Here is a tiny trained network, its code and every weight. The questions are about switching its units off for an input and a class, where a switched-off unit gives its printed mean instead of its output.

import numpy as np


def w(rows, s, z=0):
    codes = np.array(rows[::2]) - 128.0
    scale = np.full(codes.shape[1], s)
    scale[-1] = z or s
    return codes * scale


def f(y):
    return y / 2 * (1 + np.tanh(0.7978845608 * (y + 0.044715 * y**3)))


def log_softmax(a):
    a = a - a.max(-1, keepdims=True)
    return a - np.log(np.exp(a).sum(-1, keepdims=True))


def net(x, mask):
    res = np.array(x, float).reshape(1, 2) / 4 @ E
    y = f(res @ A[0][:, :-1].T + A[0][:, -1])
    res = res + np.where(mask, y, B[0][:, -1]) @ B[0][:, :-1]
    return log_softmax(res[-1] @ U[:, :-1].T + U[:, -1])


A, B = {}, {}
E = w([
[134,74,71,64,249,26,144,86],'x0',
[131,98,38,94,19,82,8,224],'x1',
],0.013)
A[0] = w([
[98,212,164,157,203,166,161,114,88],'N1',
[97,232,161,189,110,203,159,160,106],'N2',
[78,197,200,147,159,111,195,41,102],'N3',
[131,136,202,234,72,235,151,176,141],'N4',
[65,67,152,91,97,86,65,196,1],'N5',
[64,219,209,158,58,176,131,87,124],'N6',
[101,67,93,22,204,4,210,2,139],'N7',
[153,117,226,154,192,202,195,50,87],'N8',
[98,191,127,185,68,215,179,93,101],'N9',
[134,129,111,149,99,178,131,91,92],'N10',
],0.0086,0.0038)
B[0] = w([
[150,142,156,102,43,109,93,244,182],'N1',
[92,196,130,136,174,209,183,123,188],'N2',
[161,80,154,55,88,1,64,168,201],'N3',
[68,248,161,149,192,227,144,74,212],'N4',
[175,115,160,110,133,71,15,178,170],'N5',
[157,135,81,121,164,157,166,68,192],'N6',
[77,246,79,196,178,229,240,81,250],'N7',
[155,49,194,42,36,32,34,204,219],'N8',
[107,189,37,178,164,167,106,117,185],'N9',
[135,86,109,133,164,148,118,141,140],'N10',
],0.0078,0.021)
U = w([
[125,180,99,165,180,166,214,85,252],'0',
[159,105,133,106,30,86,71,248,4],'1',
],0.013,0.0023)

Each question gives the input, the list of numbers given to net, and the class t.
The units are the neurons (one row each of A and B). Each row of codes is followed by its name. A weight is (code - 128) times the scale printed after its matrix; where a second scale follows, it is the last column's (A, B and U).
mask holds one flag per neuron, in row order. A switched-off neuron (its flag False) gives its mean, the last column of its row in B, instead of its output. The means were averaged over made-up inputs and are rounded, as every weight is.
A unit's drop is (log p(t) with every unit on - log p(t) with that unit switched off) / (log p(t) with every unit on - log p(t) with every unit switched off).
The circuit of an input: a set's keep is (log p(t) with only the set's units on - log p(t) with every unit switched off) / (log p(t) with every unit on - log p(t) with every unit switched off). Starting from all 10 units, units are removed one at a time, each time the one whose removal leaves the highest keep (on an exact tie, the one counted first), for as long as the keep stays at least 0.8.
circuit, biggest first: the units of the circuit, biggest drop first
k most important neurons: the k neurons with the biggest drops, biggest first
drop of u: that unit's drop, to one decimal
input [-5,-7], class 1: circuit, biggest first => [N8]
input [6,6], class 0: 3 most important neurons => [N8 N7 N3]
input [-4,-5], class 1: 4 most important neurons => [N8 N7 N3 N1]
input [-6,6], class 0: 3 most important neurons => [N8 N4 N3]
input [7,7], class 0: 4 most important neurons => [N7 N8 N3 N1]
input [-2,-3], class 1: 2 most important neurons => [N7 N8]
input [3,-4], class 1: 3 most important neurons => [N8 N4 N3]
input [5,5], class 0: 4 most important neurons => [N8 N3 N7 N1]
input [6,5], class 0: drop of N8 => 0.7
input [-1,-8], class 1: drop of N8 => 0.2
input [0,2], class 1: drop of N4 => 0.8
